Below is a small trained network, with its code and all its weights. Each question gives an input and a class and asks what happens when units are switched off, that is, made to give their printed mean instead of their output.

import numpy as np


def w(rows, s, z=0):
    codes = np.array(rows[::2]) - 128.0
    scale = np.full(codes.shape[1], s)
    scale[-1] = z or s
    return codes * scale


def f(y):
    return np.maximum(y, 0)


def log_softmax(a):
    a = a - a.max(-1, keepdims=True)
    return a - np.log(np.exp(a).sum(-1, keepdims=True))


def net(x, mask):
    res = np.array(x, float).reshape(1, 8) / 4 @ E
    y = f(res @ A[0][:, :-1].T + A[0][:, -1])
    res = res + np.where(mask, y, B[0][:, -1]) @ B[0][:, :-1]
    return log_softmax(res[-1] @ U[:, :-1].T + U[:, -1])


A, B = {}, {}
E = w([
[126,125,129,133,129,131,128,125,132,128,128,124],'x0',
[125,111,103,30,166,120,198,59,227,111,225,103],'x1',
[23,30,111,116,59,92,54,56,74,144,182,151],'x2',
[176,23,204,131,123,103,210,96,154,211,78,210],'x3',
[209,97,61,203,87,143,84,189,199,180,217,175],'x4',
[107,56,112,172,82,80,237,213,93,69,152,63],'x5',
[124,90,97,104,203,254,166,152,19,159,167,153],'x6',
[33,111,195,144,245,82,96,227,167,104,171,174],'x7',
],0.0065)
A[0] = w([
[138,136,145,142,103,45,95,118,180,110,109,110,32],'n1',
[133,125,125,51,139,120,158,106,184,123,175,143,43],'n2',
[144,142,157,207,105,143,76,169,56,134,61,158,88],'n3',
[102,76,84,126,50,120,105,50,85,146,148,121,99],'n4',
[129,112,109,70,155,127,187,72,194,114,194,108,67],'n5',
[218,193,125,132,166,157,186,147,164,121,87,113,99],'n6',
[162,68,178,130,128,103,171,111,131,190,116,159,3],'n7',
[125,120,138,107,127,142,140,120,160,113,147,121,19],'n8',
[111,57,110,165,89,78,254,196,78,61,171,57,167],'n9',
[125,179,75,112,129,143,70,126,111,101,161,79,49],'n10',
[132,143,159,194,96,121,67,188,59,138,38,147,48],'n11',
[192,162,137,129,155,148,181,173,158,106,101,107,74],'n12',
[110,145,139,159,91,48,98,113,188,120,118,115,77],'n13',
[155,73,173,121,112,126,187,113,150,172,84,186,16],'n14',
[139,163,36,122,97,156,94,109,111,91,121,48,120],'n15',
[124,127,106,73,152,129,154,98,174,108,190,113,31],'n16',
[81,150,188,46,142,91,163,81,60,81,32,84,137],'n17',
[174,107,87,133,59,134,184,99,106,114,105,59,101],'n18',
[126,144,142,126,80,71,112,119,174,119,98,124,63],'n19',
[96,197,60,115,126,139,82,159,106,58,176,73,29],'n20',
[75,192,93,133,149,131,76,179,126,68,177,112,59],'n21',
[144,156,150,150,74,65,95,106,191,104,106,121,121],'n22',
[178,180,126,132,162,142,168,169,151,141,105,118,43],'n23',
[149,77,169,123,138,100,160,122,126,156,118,168,48],'n24',
[57,77,124,116,113,110,92,88,103,145,162,157,29],'n25',
[118,94,93,124,186,239,153,140,39,167,186,161,91],'n26',
[223,95,41,199,79,127,79,194,187,182,220,177,102],'n27',
[74,58,96,113,97,97,79,107,109,151,181,141,45],'n28',
[163,192,157,73,174,172,43,35,142,177,119,181,152],'n29',
[35,100,209,148,224,69,109,221,155,100,185,159,45],'n30',
],0.0074,0.0033)
B[0] = w([
[146,85,90,40,194,160,164,159,77,90,97,92,181],'n1',
[84,123,82,168,137,72,156,105,110,177,176,49,167],'n2',
[68,133,65,146,144,81,171,97,136,190,204,39,211],'n3',
[148,194,186,117,67,84,63,197,71,102,184,143,198],'n4',
[76,140,83,174,144,78,141,118,103,197,184,56,189],'n5',
[116,171,191,104,67,76,40,205,51,90,197,123,213],'n6',
[184,73,203,155,162,97,145,66,135,130,80,119,177],'n7',
[116,135,111,151,124,104,135,127,111,162,148,103,135],'n8',
[103,120,59,166,141,122,21,175,240,125,35,158,255],'n9',
[164,67,179,161,145,93,147,65,157,156,85,138,180],'n10',
[58,134,77,169,177,71,183,102,122,212,204,35,212],'n11',
[119,163,186,118,95,81,62,179,97,90,164,118,189],'n12',
[154,85,88,61,196,171,154,171,71,76,95,103,193],'n13',
[190,61,212,159,148,88,134,66,134,156,87,134,186],'n14',
[199,90,182,150,125,115,154,73,118,177,98,181,207],'n15',
[85,129,102,167,150,78,151,127,130,186,172,61,166],'n16',
[52,179,153,168,96,237,195,92,191,72,175,192,243],'n17',
[185,177,66,106,58,161,98,115,148,188,141,201,205],'n18',
[156,111,93,62,180,164,160,148,83,106,103,104,176],'n19',
[187,47,227,170,180,75,145,62,146,142,72,122,201],'n20',
[187,48,201,171,160,104,155,49,126,163,80,168,191],'n21',
[136,90,68,42,174,170,175,141,59,85,102,114,204],'n22',
[114,161,198,110,107,79,73,184,82,74,158,98,177],'n23',
[161,83,174,173,158,94,134,99,134,144,86,117,168],'n24',
[130,176,184,115,86,86,72,203,90,76,143,98,175],'n25',
[148,73,69,10,218,146,161,158,55,53,51,91,207],'n26',
[35,160,174,155,121,232,220,88,175,34,152,158,245],'n27',
[89,171,214,110,103,89,70,178,88,74,152,118,178],'n28',
[92,130,54,172,120,130,45,174,218,129,49,158,238],'n29',
[254,199,73,92,36,181,131,100,98,226,196,252,223],'n30',
],0.0064,0.0091)
U = w([
[202,39,254,168,161,73,158,68,135,158,74,131,80],'0',
[110,176,230,99,95,64,43,216,64,69,183,101,98],'1',
[54,134,43,164,153,69,187,111,121,224,199,10,99],'2',
[150,70,47,5,195,181,184,168,56,60,75,97,107],'3',
[27,165,186,168,111,252,229,97,195,36,158,171,103],'4',
[247,187,72,98,51,166,123,112,107,216,163,208,254],'5',
[80,114,46,167,144,110,8,186,247,124,29,149,129],'6',
],0.0099,0.0055)

Each question gives the input, the list of numbers given to net, and the class t.
The units are the neurons (one row each of A and B). Each row of codes is followed by its name. A weight is (code - 128) times the scale printed after its matrix; where a second scale follows, it is the last column's (A, B and U).
mask holds one flag per neuron, in row order. A switched-off neuron (its flag False) gives its mean, the last column of its row in B, instead of its output. The means were averaged over made-up inputs and are rounded, as every weight is.
A unit's drop is (log p(t) with every unit on - log p(t) with that unit switched off) / (log p(t) with every unit on - log p(t) with every unit switched off).
The circuit of an input: a set's keep is (log p(t) with only the set's units on - log p(t) with every unit switched off) / (log p(t) with every unit on - log p(t) with every unit switched off). Starting from the 12 units with the biggest drops (on a tie, the unit counted first), units are removed one at a time, each time the one whose removal leaves the highest keep (on an exact tie, the one counted first), for as long as the keep stays at least 0.8.
units of the circuit, in order: the units of the circuit, biggest drop first
unit that matters most: the unit with the biggest drop
k most important neurons: the k neurons with the biggest drops, biggest first
drop when u is switched off: that unit's drop, to one decimal
input [7,-8,7,3,-8,-7,2,-7], class 2: units of the circuit, in order => n11
input [4,1,-6,0,-6,8,-6,3], class 6: 2 most important neurons => n9, n27
input [-3,-1,7,-7,-1,-6,1,4], class 0: 3 most important neurons => n21, n20, n10
input [-2,-3,-5,2,-1,-2,5,1], class 1: units of the circuit, in order => n6, n23
input [-7,4,6,-5,5,-1,-2,3], class 1: 3 most important neurons => n28, n17, n25
input [1,0,5,4,5,2,5,-5], class 1: units of the circuit, in order => n4, n30
input [-2,3,-5,-1,-3,1,5,5], class 1: units of the circuit, in order => n12, n6
input [-1,-8,6,-3,-7,5,2,1], class 2: 3 most important neurons => n11, n3, n27
input [-2,-6,-2,-3,-5,3,-6,-4], class 2: 4 most important neurons => n11, n3, n26, n27
input [1,4,-3,-6,-1,-5,6,5], class 0: units of the circuit, in order => n21, n20
input [-5,1,-2,2,-3,4,-3,-1], class 6: 4 most important neurons => n27, n9, n30, n26
input [3,-1,-2,-6,-7,-7,2,3], class 4: 2 most important neurons => n17, n9
input [1,3,5,-5,4,-6,8,-4], class 3: 2 most important neurons => n26, n9
input [1,-1,4,-1,7,-2,-7,-6], class 3: units of the circuit, in order => n22, n13
input [1,0,7,2,-4,3,7,-8], class 5: unit that matters most => n18
input [1,6,-1,-7,5,-1,6,-7], class 0: 2 most important neurons => n20, n15
input [0,-7,-7,5,4,7,2,-1], class 1: 2 most important neurons => n6, n12
input [8,-5,-8,-5,-5,-6,-6,3], class 1: 3 most important neurons => n6, n9, n23
input [0,6,-8,-5,5,2,-2,1], class 1: drop when n12 is switched off => 0.1
input [4,-5,-3,-2,8,2,-1,7], class 4: unit that matters most => n27
input [7,-6,0,4,-8,7,5,-6], class 4: drop when n17 is switched off => 1.8
